Every row comes from one small tree of marks. The marks that hang from a mark follow it in brackets, in the order of their numbers. Every link used is in the known rows. Which tree was each row made from?
Known rows:
Q_585{Q_270 Q_635{Q_393 Q_537} Q_729{Q_875}}: [ -71 -221  -11   69   55  -26  251  104 -414  299  -98  130 -142  -99
    9  110   90   91  205    3  -37  -46 -123  -60   63   89   12   16
  -50  210  128   10  -26 -170   85  127  -43   24   11  -36   70  151
   39  -98    9 -203    7   45  184   40  220  203  152  -40 -269 -304
  -87   11  308  111   89]
Q_856{Q_66 Q_359 Q_544{Q_537 Q_904{Q_875{Q_270}}}}: [ 166  314  105 -220 -113  330 -328   72  387   31  -51 -177  179  157
  154    2  -53   22 -114  -48  -40 -201  -43  -88 -536   -1  140  -63
  186   -3   -3  111   49  204  173 -228  178  -14   29  -38   62  300
   47  -51  -59  112  127  -45   65  -64   38 -291 -185   63  311  350
 -194  -25 -124  360   84]
Q_544{Q_359{Q_904{Q_875}} Q_537{Q_393}}: [  80  -26 -130    0  522   28 -163   71   26  -90   89 -109  220   79
   -3  -54   38  -32 -300  -23  -80 -166   84   35 -152  -36  170 -155
  -12  117 -286    3    5 -130    2  -29   52 -121    5  -32 -295   72
 -141  -43   33  139   20   71  100  -78 -102  148 -243   30  193  311
  179  -14 -519 -118 -132]
Q_635{Q_393 Q_585{Q_594{Q_829} Q_729}}: [ -50  320  -34   78   99  453   47  -33   51   55 -178   46 -294   48
 -118  -84 -100    6  294   74   37  -80  -66   50  352    3 -135   72
 -437  180  134   -4    0 -357  137  -63  -29  -71  -34   12  104  309
  -91   74    8 -122   -8  -19   30  105  -94 -126  263 -173    9  -80
 -262   31   41  -51  174]
Q_585{Q_270 Q_594 Q_635 Q_729}: [-221   56  -58  132 -180 -375  -38  294  -62   73  -58   83 -329  -48
  -22   -5  137   24  248   84   35  -44 -128  -18  316  113  -61  -40
   54  295   49  -16   60 -578   92    8  -53  107   48 -116  -21 -177
  104  -15  -22 -153   83   32 -110  -21  111  -31  238  -24  -73 -219
  -58   44  352  174  123]
Q_729{Q_875{Q_270{Q_585{Q_594{Q_829} Q_635{Q_393}}}}}: [ -12  206   64   44   -2    3  224  342  -51  224   -4   97  -84  -26
  -47  -18   23   21  202   81  -17  -81 -219   44  306  105  -83   74
 -245   64  238   69  -32 -261   33  122  -41 -100  -53 -188  289  187
 -230  -56  -38   16   66  -18  209  -55   52  235  145  -66  -88 -284
 -221  196  465  -33  166]
Q_635{Q_537{Q_66 Q_359{Q_904} Q_393{Q_350}}}: [  23 -276   36  241  128  -12   38  -51   40  -44  230 -163  320   35
  -43   37  -14  -49 -185 -110  -25   94   10   64  315 -123   14   -8
   55   84 -271  -47  -16  446  143   15   33   45  -99 -261    2  -49
   24   58 -125  -18  -81   20   66   91  -24   31   54  -75 -140  248
  132  -86   74 -129 -253]
Q_594{Q_585 Q_829{Q_350 Q_537{Q_359}}}: [ 106  464 -104  -69   45  155   99 -111  -85  171  174  -52  140  -10
 -119  -10  -75  -62 -223  122   76   60   96   87  253   59 -122   32
   42 -121 -106   41  -14  -22 -152   79   14   44  -81   19 -281  -40
   29  206  296  150 -217  -42 -126  -33 -117 -112  217   25  -64  -83
    8   63  -34 -307   34]
Q_585{Q_594{Q_270} Q_635{Q_393 Q_537{Q_66}} Q_729}: [ -99 -183   26   19   46  102  138   80  -59  120 -141  102 -238  -84
  -99   56  173   74  183  -57   12  -23 -256    0  249   22 -161  114
 -201   83  213  -62  -41 -110  412  -43   46  149    1   43  446  165
   98   43 -183 -201   95   19   11   79  193  -73  339    5 -228   92
 -312   31  267   37 -157]
Q_729{Q_875{Q_270{Q_585} Q_904{Q_359}}}: [  31   94  -52  -73   -1 -327  -68  179  -74  146  125   46  180  -46
   58    6   10   18  -41  -83 -130   34  -74   77  -82   23  223    1
  101  -18   96  119   18  199 -536   43   74 -142  -15  -70  128  -23
 -203  -53   57   29  -21   56  177  -28   40  364  -93  125   67 -134
   19  196  268   74  137]
Q_875{Q_270{Q_585 Q_729} Q_904{Q_359}}: [ -18  131  -21   25 -150 -218 -281   87  -30  108   23    1  100  -96
   -3  -83   14   29 -151  -90  -56   58 -130  -41   -4  -16  205  -36
    2 -158  201   96   66   16 -283  121   48 -114   14   82  -76 -100
  -83  -71   24   29   94   51  165   51   50  202 -112  109  163 -166
   86  142  220   66  249]
Q_875{Q_270{Q_585{Q_594{Q_829{Q_350}}}} Q_729 Q_904}: [-114  354  -64 -279  -41 -172 -241  222   74   69   20  -77  -57 -192
 -110  -87   36   12  105  108  -44   59 -303  122  340  101  297  -11
 -241   88  122   48   53  -14 -434   23   40  -72   39  161   63   24
 -137  172  132  -54  -98   45   70 -109   77   15  256  -10  215  -10
 -307  209 -150  142  158]
Q_393{Q_66{Q_537{Q_359{Q_904{Q_875{Q_729}}}}} Q_350}: [ -14  181  -93   68  105 -208  338  -27 -242   19   45  -66  267  -65
   23  -78   -4  -56   65  -61 -167 -152   20  -75   35  -80    1   54
 -178  154 -300  -96   39  285 -330  -38   72  -28   14  270  239 -165
  -29   -4  126  -20   -7   79 -205    4    1  -38 -228  -54  116  194
  131 -145 -316   57 -152]
Q_393{Q_350 Q_537{Q_66 Q_359{Q_729{Q_875}}}}: [  11 -195   28   76  -89   55  333  160  -61  -58  176   34   78  -75
   27  145 -156  -48 -257  -39  -60  178   91   40   71 -100  -89  154
  245  -17 -215  -35  -54  550 -158   75   54   26  -52  -40 -108   25
  112  -13 -117 -122 -150  -58  -54   67 -152   85  -41  -61 -359  127
  263 -240  114 -161 -298]
Q_594{Q_270{Q_585} Q_829}: [  -5   42  -89  -63  -42  -56 -125  -98  -99   48 -205  124  -97   17
  -17 -129   28   -8  -91    6  141   15    0  -18  120   57 -149  -13
  -11 -128  190    4  -24 -102 -138  109  -17   -8  -55  212  213  177
  -29  -15  -92  207  118   11  127  -86 -100   73  -76  127   91  -93
  -86   66  139 -190    2]
Q_594{Q_270 Q_585{Q_635{Q_537{Q_359{Q_856}}} Q_729}}: [ -67 -260  -43   96   43 -163  255 -179  -42  118  -84  151    5  -27
  -30   80  101    0  -26  -79   49   21   -6 -108  160   73 -226  165
  158 -142  136  -45   37  -82  125  -76  -18  170   27  153  272  -81
  143   93  122   30  -75  -33 -172   77  154 -329  243  177 -379 -233
  -36   31  270  -40  -55]
Q_544{Q_359{Q_729} Q_537{Q_393{Q_350}} Q_904}: [  48 -407 -102 -162  224   56 -144   94  132 -353  144 -103  185    7
  -68   14   28  -29 -302  -54  -15   -3   49  -86  -45   67  286 -203
  -46   49 -287   27  -34   -6  -44   36  -26 -155   34  -66 -480  134
 -262   -3 -143   -5   31   10  130  -15  -89   45 -178  -14  -39   43
  183 -196 -494  -19 -121]
Q_594{Q_270{Q_729} Q_585{Q_635{Q_537{Q_66}}}}: [  25 -336    2   84  121   -2   84  -25 -225  293 -106  217  -94 -144
  -17   48   62   29 -157 -147   47   96 -121  -67  -23   20 -244   88
  102 -317  254  -21   23   40  388   70   24  124  -37  311  243  117
  187  -41  -67   82  151  -21   10   30  111  -21  -33  129 -191  -46
 -108 -101  353 -216 -105]
Q_594{Q_270 Q_585{Q_729} Q_829{Q_350}}: [ -69  -70 -147 -232  -54    5  -26 -203 -185  140  -72  139  -86  -73
 -126  -36  -54  -46  -77    2  106   63  -85   -2  238  123   -1   93
  -21 -120   34    4   33 -194 -340   -5   18   57  -25  415   -3  145
  -91  173  105  100  -43  -19   22  -78  -41 -162  171   85   47 -100
 -439  -44 -185 -147   87]
Q_829{Q_537{Q_359} Q_594{Q_270 Q_585}}: [  40  206 -154 -154  185 -120  -55    0   49  -31   92    4   23    5
   11  -71   43    7 -142  111   50   39   -2  228  149   51 -409   14
 -115 -100  120   63  -13  272  181  -31  165  111  -56   52    4 -294
   21   59  108  144  -63   -3  -90   48  -74  139   73  250  -28  112
   23  130   88 -162  -76]
Q_270{Q_585{Q_635{Q_393{Q_66}}} Q_729{Q_875}}: [  37  137   75  218  139   35  210  219 -158  335 -183  171  -69  -97
   13  -16  -38   35  126  -35  -29    8 -202  -93 -164    7  -95  206
 -424 -109   87   35   -8  -42  304  203 -104  -72  -68   58  221  241
 -183 -179 -196    6  175  -29  217  -27   17  381 -202 -183 -107 -233
  -35  -23  246  -64  137]
Q_393{Q_66{Q_537{Q_359{Q_904{Q_875}}}} Q_350}: [  61  197  -81  101  125 -221  400   -9 -288   57   76  -83  235   71
   60  -82   -2  -67   17  -44  -93 -142   48  -77  -17 -104  -67   35
 -106  137 -353  -82   14  -10 -245  -26   25  -39  -29  105  216 -155
   -3  -56   16   87   69   90 -153  -33  -54  -27 -241  -54  122  138
  121  -94 -211  -44 -184]
Q_635{Q_393 Q_537{Q_66 Q_359} Q_585{Q_270}}: [  90  268  -59   94  286  290  112   59 -250   32  -73   -9  -70   98
  -34    8  -18   53   21  -73   28  151   -4   63  -45 -159  -23  -25
 -169    1   52    5  -69  327  420   13   77   93 -125 -223  117  282
  188  -18  -16 -157   31   -1  136  180  -51 -156  148 -106 -444  147
  223  115  551  -77  -27]
Q_875{Q_270{Q_585{Q_594} Q_729}}: [-128   85    7  -63  -85 -159 -277  327  151   83 -122   21 -208 -106
  -32 -181   -1   23   10   44   27   14 -234   70  107  -10  -27   13
 -125 -119  325   44   39 -305  208  131   16  -24   12  -79   78 -116
    3 -113 -166   36  108   36  140   15  -24  136  -58   29  257  -49
   60  131  229   14  171]
Q_635{Q_393{Q_350 Q_537{Q_66 Q_359{Q_904}}} Q_585}: [ 153  163   -4  258  341  376  213   14 -244  -11  123 -111  232  175
    4  -24 -188  -50  -82 -118  -85  150  -45   -8  123 -233  -93  109
 -321  158 -229   33  -45  449  165  -80   82  -23 -139 -182   26  351
   95   14  -86  -60   19    1   21  153 -187  -19   30 -143 -415  172
  113  -77  168  -88 -168]
Q_537{Q_66 Q_359{Q_729} Q_393}: [ -62  -43    7  218  -75   -8 -123    9  253 -245  206  -35   -4  -26
  -95   91   -3  -18 -195  -43   17  156  177  108  154 -126   -6   33
  106 -133 -206  -97  -71  476  138   47   15  110  -54  -80 -192 -159
   14   96  -29 -126 -117  -85   17   68 -127  -45   58  -35 -176  257
  129  -79   68 -124  -90]
Q_359{Q_729{Q_875} Q_856{Q_537{Q_66}}}: [  16 -165  164 -164 -307  198    4 -239   91  -80   54   57 -120    2
  143   67 -106   -4  191   85   17   71  196   54 -305   47 -128   73
  283 -127   53  -50  -69  153   83  -11  -27   60   38  -70   40  -84
  180  -77    0  -73 -170  -79 -291  -32   39   -4   10  -63   64  135
  -43  -54   63  -25  -37]
Q_544{Q_66 Q_359{Q_729} Q_537 Q_856 Q_904}: [ 258 -444 -188 -336  529   37  -74  128  478 -547 -186   10   50   30
   -3  -31  116   65 -223   91   -5   18  230 -138 -455  136  388 -185
  129  -70   91   15  -23  -50   42  -93  -37 -138   99  -61 -355  108
  -47   64  135  -56  223   52   20  -41  -66  247 -254  -32   28   14
  179  -87 -564  -10 -136]
Q_594{Q_585{Q_270{Q_729}} Q_829{Q_350 Q_537{Q_359}}}: [   0  444 -107  -17  -64   87   -7  -39 -347  207  138  -24   91  -57
  -79  -49  -82  -35 -290  161  137  123  -10   51  263   83  -63    6
   73 -187  -12   68   45  -32  -18  216   32   65  -67   43 -555 -254
   75   74  256  149  -72  -46  -71   15  -73  -31  165  -20  -42 -163
   77    2  152 -273  207]
Q_66{Q_537{Q_393{Q_350}}}: [ -44 -109   40   18 -161  -48  -34  -22 -158  -62  109  -33  -18  -75
  -56   13   33  -43   64 -142   20 -157   -9  118   51  -59  -88 -171
 -225  111 -151  -55  -13 -173 -171  108 -135   -4  -18   29   17 -140
 -106  -49 -124  106    6   33  138 -119  -82   71  -28    0  114 -107
  166 -132 -142  -18   39]
Q_537{Q_359 Q_393{Q_350}}: [ -23  -66   42  133 -143  -83   11   79  251 -153  177  -84  146  -53
  -98   70  -61  -79 -127 -119   24  -17   80  116  200  -95  -94  -40
 -119   84 -328   -9   -7  172  -34   48  -23   26  -84 -161  -83  -72
  -73   -3 -173   35  -73  -28  164   12 -166    1    7  -33  -61  -40
  256 -116   72 -107  -22]
Q_359{Q_729{Q_875{Q_904}} Q_856{Q_544{Q_66 Q_537}}}: [ 127 -121  190 -132  -21   65   82 -193  288 -275  -22   32   -8   48
  217  223 -123   95   94   20  -29   78  165  103 -653  114  122   79
  331   77   54  -57   -9  236   12 -151  -79  -20  114  -50 -115 -191
   42   59   84   47 -131  -44    5    9   28  234 -122   -9  170   56
 -152  -50 -664  144   12]
Q_829{Q_350 Q_594{Q_270 Q_585{Q_635}}}: [  61 -181 -112 -233  158 -331    0   82  -35  120   -6  123 -202  -44
  -79   25   31  -24   71   89  105  104  -91   52  128  114  -79  -22
 -210  -84   56   57   -3 -448   85  -60   36   48  -28  126  -57    1
   29   40    4  109    7    7   18 -106   56  -54  122  130    5 -144
 -423  168  -10  -84   37]
Q_904{Q_359{Q_729} Q_875}: [  27 -100  -84  -11  -93 -132   69 -176   98   -6  -57   76 -109   45
  -52   36  -63  -26  -78   41  -11  -26  321 -141   12  -74  102  -71
  248 -102 -109  -34  -17 -287 -196  -21   36 -105   49   51 -288   25
   82  -42   48  -37  -35   49  -72   92  -26 -117 -160   82  138    5
   92   33 -135 -133   29]
Q_350{Q_393{Q_66{Q_537{Q_359{Q_729 Q_856{Q_544}}}}}}: [ -52  240  129   92 -403  207  228 -294 -165  -91  116 -111  -31   55
   70  100   21   27  231  -11   28  -32   61   50 -238  -74 -127    9
  163 -109   72 -127  -26  -81   -4    0 -125  127   45  120   56 -456
  -89   72  163   35 -175  -42  -82   22   42 -525 -134 -100  -63   72
   -9   23 -201   57   20]
Q_904{Q_359{Q_729 Q_856{Q_66 Q_537}} Q_875}: [  28   79  185 -179 -429  209 -140 -486  245  -47  -94    2  -73  156
   74   16  -56  -37  192   86   92 -138  246 -183 -273  -13   64  -60
  168 -185  -30  -22   21 -256   39 -118   -8  -17   92  -44 -160   66
  126  -72   34   49  -18  -24 -459  -13  103 -429   18  -61  266  110
   21   61   89   81   96]
Q_875{Q_270{Q_585} Q_729 Q_904{Q_359}}: [ -72  208  -75  -98 -107 -322 -287   72   22   13   42  -10  155 -133
  -28  -56   66   30   -9 -116 -153   28 -129    5   69   15  273  -76
  -36    2  157   82   64  345 -507   10   90  -75   41  161  118  -20
 -149   66  177  -72  -30   63  100   32   96  132   -8  153   38  -77
   94  185  148  222  196]
Q_350{Q_393{Q_66{Q_537{Q_359{Q_729 Q_904}}}}}: [ -44  -16  -20  183   67   12  131 -137 -474  -12  233  -89  115   49
   39  -40  105   30   84   45  -55   27   33  -33   -9  -95   27  -25
   39  -79  -36  -92  -51   26 -194   50  -56    7   29  245  -92 -379
 -156   69  251  -39  -50   68 -216   14   77 -138 -191  -47   37   52
  -88   13 -309   34 -164]
Q_66{Q_537{Q_359{Q_729{Q_875} Q_856} Q_393}}: [ -63 -182   56  127  -69  -43  172 -123  -77 -181  204   16    5  -33
   -1  134    3  -23   16   36    9  -17  282  141  -85  -39   -9   41
  106 -141  -76 -109  -83  157 -164   73  -92    8   61 -125 -133 -527
  -49  -33  122    4 -247  -88  -52  -16  -29   24   43   19   -2  -63
   86  -15 -196  -77   27]
Q_359{Q_729 Q_856{Q_544{Q_537{Q_66}}} Q_904{Q_875}}: [  86  -51   23   64  -42  120  -11 -356  137 -195    4  -84   38  213
  161   57 -170    1  -39   34  -42   85  219  -54 -312  -73   -3    6
  458    7 -104 -117  -26   84  347 -142   35   44   54 -129 -254  -96
  281   34   28   57  -92    8 -151   75  -39 -143 -216   -1   84  497
 -104  -36 -485  -18  -75]
Q_393{Q_66 Q_350 Q_537{Q_359{Q_856 Q_904}}}: [  35  135  100  119   53 -113  273 -104 -148 -105  -11 -184  295  167
  122  -75  -45  -65  -56   58    2   98  -29  -68   -8  -53  -87   75
  131  175 -240   23   50  184  -98 -108  -49   26  -29 -129  136 -121
  143    9  -31   90   17  -17  -85    9  -69   15  -35  -45 -139   -7
  320  -80 -223   14 -212]
Q_359{Q_729{Q_875} Q_856{Q_66 Q_544}}: [ -13 -167  229  -87 -533  121   35 -297  233  -75 -103   -3 -140   60
  103  165 -159    7  242   67   57   33  170   50 -400   75   25   43
  291  -72  108  -40  -10   65  167  -60  -20   28   49 -153   -5  -52
   51  -52  -45   -7 -156 -133  -11   -7   10 -190 -118  -73  284   76
 -325  -12  -18   67  118]
Q_585{Q_594{Q_270} Q_635{Q_537}}: [ -31 -246   16  -68   84 -204  127  136  -86  160 -173   92 -242  -90
  -24   17  176   50  117   41   90  -43  -74  -12  111   73 -176  -41
   57   38  239  -14  -32 -488  214  -53   12   52   45   56  349  -23
  211  -64 -131   33  101   38   27  -45  178  -29  151  160   64 -184
 -153  108  138  -62 -208]
Q_350{Q_393{Q_66 Q_537{Q_359{Q_729 Q_856}}}}: [ -34  111  123   92   26  196  106 -141  -90 -106   23 -102    2   78
   75   37   46   27  -20   90   27  112  -22   26 -130 -121  -87   46
  172 -102  -42  -23   -9  172    7  -25 -117   84   18   99 -104 -138
   51   80   73   -1  -82   -7 -115   15  -23 -216  -70  -39 -308   38
  327  -48 -292    7 -167]
Q_270{Q_585 Q_729{Q_875}}: [  -7 -120  -34   85   35  -31  -80  149   27  240 -134  157 -133 -131
   25  -44 -128   -5  -66   -4    2   42   11   39 -138  -15  -64  116
  -47 -176  153   21    2  -75   66  222  -31  -90  -23  -20  -27   54
  -23 -187 -160   81  -16   12  133   -5  -98  363 -275  -27  183 -111
   45  -20  123 -169  101]
Q_585{Q_594{Q_270} Q_635{Q_537{Q_393}} Q_729{Q_875}}: [-173 -458   15   79  226 -139   93  201  -45  224  -26  146 -144 -188
  -23   88  153   53  142  -35    3 -113 -197  122  289   95  -84  142
  -94  127  112  -32  -14 -140   85  -26    7   34   42   35  263 -144
  -83  -45 -181  -11    5   12  124  -75  190  232  234   53  -41 -104
 -266  -54   23   20 -128]

Which tree is each row?
[ 147 -505   93 -224  129 -208   66 -179  313 -307  -17   46  173  157
  105   60   34   63   75  108  -35   95  257  -57 -363  179  468    4
  464 -106  144   81  -38  164 -297 -170   39 -148   99 -385  -90 -149
  -30   -8  165  -21    9    1  -46  107  114  303 -147  120  146 -146
  -82   78 -337  145  144]
Q_544{Q_66 Q_904{Q_359{Q_729{Q_875{Q_270}} Q_856}}}
[ -12 -228  126  105 -151  105  -22 -115  347 -513  202  -86  156   61
  -42  121 -103  -60 -240  -90   56  169  124   85   22  -93  -10  -25
  132 -107 -314  -87  -36  527  318   12  -63  106  -38 -272 -375 -161
   70  102 -163  -32 -108  -77 -117   84 -166 -131  102  -83 -332  250
  464 -194 -152  -73 -125]
Q_544{Q_537{Q_66 Q_359{Q_729 Q_856} Q_393{Q_350}}}
[-100  256   52  224   51  210   79  240  -18  135  -18   29 -256  -30
  -60   62   93   31  132  -10  -58  -28 -243    7  276  -63 -204  133
 -199  250   44  -33   -3 -151  283  -35  -50  132    0  -58  221  190
  110   80  -95 -210   36  -13  -54   27   34   23  342 -103 -406   72
  -51  -38  193   94  -85]
Q_585{Q_594 Q_635{Q_393{Q_537{Q_66}}} Q_729}
[  -5 -171   57  -84  107   10  199   92 -151  155 -169   69 -220  -51
  -71   36  160   69  187   26   70  -61 -135  -21   87   22 -191  -25
 -223   60  237    0  -65 -414  359  -33    5   36   24   19  416  125
   98  -71 -162  -33  125   27  162   16  194  -12  211  108  -23 -205
 -261  154  145  -41 -134]
Q_585{Q_594{Q_270} Q_635{Q_393 Q_537}}
[  43  348  -47   13  302  267  -57   85 -501   88 -178    8 -187  122
   53  -74  -45   54   93   -5   27   58 -100   37 -164 -135  -65 -101
 -297  183   67   86  -33  -73  124   -8  -28   -6  -57  -11  -27  330
  139 -103  -34    2  159   23  265    8 -111  108   28  -12 -298 -131
  213   51  148   51  114]
Q_635{Q_393{Q_537} Q_585{Q_270}}
[ -19  -32  115  -27 -312  216 -261 -189  -38   13  151  -83   19  119
   94  -80 -106  -26   38  101   19   41  155 -178   15   11  -71   31
  185  -67  -21    1  -11  101   35  -75   52   43   34  186  -92  -67
   79  -18   90 -129  -62  -93 -354   21  138 -326   96  -55  255  148
 -292   -8  137  172  -86]
Q_856{Q_359{Q_729 Q_904} Q_537{Q_66}}
[  12  399   47  -77  146  216  311  123 -311   13 -146    1 -201   62
  -46 -107  -41   -8  445  -69   -8 -122 -236   68  -44  -88 -163  -11
 -731  189  -25  -13  -10 -311  175  -68  -97  -62  -54   11  408  170
 -181  -59 -184  -18  172   24   47  -11  -90 -111   50 -230    9  -67
   25  -19    9   45   28]
Q_635{Q_393{Q_66{Q_537} Q_350} Q_585{Q_594}}
[  40  -30  -12  157   58  -77  154   44 -171   13  138 -135  247   59
   43  -33  -85  -68 -215   -1  -34   71   58  -64  174 -100  -90   10
  128  196 -219   30    5   77 -209  -17   28  -20  -29  -69  -68  -36
  148  -18   -2   49  -53   27  -21   41  -96   86  -48   42  -88  -68
  200  -75 -101  -57 -234]
Q_393{Q_350 Q_537{Q_359{Q_904}}}
[ 170  108 -123   13  313   66 -111  132  212 -137   86  -69  156   34
   43    3   42   -4 -277   14  -10   76  214  -38 -262  -37   17  -61
  227  -10  -92   31  -67  141   61  -56   58  -14   16 -184  -88   39
  194   25   54   24  -30   16  -55   41 -105  179 -110  117  -83   74
  199  -10 -306  -39 -161]
Q_544{Q_537{Q_359} Q_904}
[ -56  106 -124 -162   90 -204 -211  141  174   70 -165   53  -47 -129
  -10 -125    8   25   17  -65 -140 -100 -112   33  -43  -57   89  -22
 -132  -17   92    5   21  174 -143   52   90  -29    7  172  168  218
   14  -41    8    8   10  114  122  -38  -27   98 -222  128   92  156
  186   68   -1  107  149]
Q_904{Q_875{Q_270{Q_585} Q_729}}
[ -12 -219   54  -22 -331 -132    8 -356  125 -217  -72   15  -89  100
  -37   38  -45  -28   41   94   81   96  329 -113  -37   26  114 -114
  374 -143   60  -10  -13 -288 -104  -38  -58  -41   74 -143 -251 -183
  122   10  108  -57 -114  -38 -119  122   26 -195   22   87   95 -184
  125  107  -83  -60  113]
Q_904{Q_359{Q_729 Q_856}}
[-170  205 -146   28 -160 -100  -76  -78 -268  128  -50  128 -145   17
  -17  -58   -7  -20   -2   33   67    6  -50  -20  305  123 -133  -41
  165   72   75    6  107 -168 -210   62  -73   86  -30  220  -59   41
  -77  111  200   28   27  -12   -5   -4  -47  -57  108   17 -123 -185
  -48  -57  247  -34  216]
Q_594{Q_585{Q_270 Q_729} Q_829}
[  97   42   70 -138  -65  298 -261   55  316 -206  103 -206  289   67
    0   76   -4  -43 -164 -179   17 -147 -109   11 -309   65  235 -183
  -91  154 -229   62   39   94  163  -69   26  -52  -23 -235 -143  277
 -326    2 -232  152   66  -65  213  -90 -108 -159 -195 -140   96  270
  -21 -168 -194  101  -34]
Q_856{Q_66 Q_544{Q_359 Q_537{Q_393{Q_350}} Q_904}}
[   7  220  -63  -57  -87 -332 -227   87  -24   46   65  -22  119   -1
    8  -64   74   20  -63  -99  -75   40  -96   -3    9  -12  211  -95
   45  -20  110   96   39   42 -427   24   39  -86   -6  -13   82   -3
 -125   13   64   29   46   70  145   -7   41  143  -25  153   48 -126
  102  236  256  118  166]
Q_875{Q_270{Q_585} Q_904{Q_359}}
[-145  166  -29   29 -187   59  -37   21  170   33 -108   22 -271  -49
  -80  -57   13  -17  116  138   64  -88    1   48  408  100 -146   18
   67  169  118  -40   42 -421 -104   -6  -42    8   27   44   84  -25
   10  100   43  -77  -66  -13  -83   14  -39  -54  214  -52  197  -52
 -154  -14  -61  -61   38]
Q_585{Q_594{Q_829} Q_729}
[ -37 -254  -15  128   -9  -59   77  -19  -60  237 -163   80 -185 -136
  -35   38  119   57   88  -21   -1  -71  -18 -132  154   69  -51  -15
  104  125  141  -53   -4 -445   66   51  -79   41   47  125   75  126
  219   20   47 -134  -55   54  -26    7  169  -55  136   42 -103 -233
   26  -26   62   45  -45]
Q_585{Q_635{Q_537} Q_729}
[ -77 -121 -108    6  118 -267 -192 -141  103   13 -131  -32   57  152
   85 -190   -2    5  108   33 -104  -67 -102  -58   72   -7  137   63
   26   78   32  -12   51 -141  -70  -35   23  -37   33 -115   20    7
   52  -22   23   48   18  146  -76    4   37   63 -131  100  149  149
  -42  139 -127  182  201]
Q_359{Q_856 Q_904{Q_875{Q_270{Q_585{Q_729}}}}}
[ 248 -137 -147 -303  305  188 -241  173  405 -321 -159 -102  131   15
  -12  -58  134   -2 -199   35    8  -84   73  -64 -493   85  288 -263
   27  -65   69   87   20   26  137  -83   39  -93   29 -150 -117  320
  -24   -1   37    1  248   16    8 -149  -87  106 -206  -50  105  136
  134  -50 -137    2 -116]
Q_544{Q_359 Q_537 Q_856{Q_66} Q_904}
[ -63   19   38  129   99 -109  153  111   64  -93  123   15   85  -70
    0   68  -25    2  -76   26  -22   94   97  110  -28  -42   20  142
   11  -81 -230  -42  -53  509  -79   30  -10   -6  -42   40  -16 -210
 -200    4  -27  -56  -80 -104  147  -23  -89  229  -98  -92  -65   65
   96 -120 -161  -78  -93]
Q_537{Q_359{Q_729{Q_875}} Q_393{Q_66}}
[ -36   14  -98  285   19 -334   77  134  -48  310   92  179   39  -88
   11  109   35   -2   72 -111 -131  -20  -39 -113  187   77  140  154
   -6  110  -38   32   52 -129 -440   66  -43 -106   22   -1   11   27
 -202    8   59  -74  -71   50  -87  -10  119  227   57  -18 -180 -289
 -129   71  342   93  126]
Q_270{Q_585{Q_635 Q_729{Q_875{Q_904{Q_359}}}}}
[ -45  110  123   50 -117  103 -303  -79  -71  -14   22  -42  -99  -18
  -28    9  137    5  106  -83   60 -177  -23  147 -201  -53   14 -161
 -212  -25   17  -56   -9  -26   34   57  -99   62    4   21  113  -53
  -85   -7  -22   95   52  -26   14 -180  -34   11   24  -16  249   84
    0  -31  -38   80   60]
Q_856{Q_66{Q_537{Q_393}}}
[ 102 -246   60  -89 -130   89 -276   45  341  -19 -178 -125  157   16
   45 -150  -83  -11  -79   96  -36 -161  -16 -111 -181  -31  168  -51
  -36 -199  114  106  129  163  139  -86  156  -97   13  106 -125   29
   91 -163   23   -5  325    1   25  -69   71  -50 -206  -33  570   95
 -197  -53  132  170  191]
Q_544{Q_856{Q_66 Q_359{Q_904{Q_875{Q_270{Q_729}}}}}}
[-112  -97  318 -142 -631  348 -378 -164  245  -76  101 -104    7   37
   -3    8 -121  -60  111  -34  129 -148  -46 -111   42    5  -35  -53
 -286  -60 -199   33   54  121   97  -21  -64   27    4  171 -188  116
 -224  -55 -229   -9   30 -141 -186 -109   78 -492  183 -198  272  -26
 -100 -185  241  290   62]
Q_856{Q_66 Q_359{Q_729} Q_537{Q_393{Q_350}}}
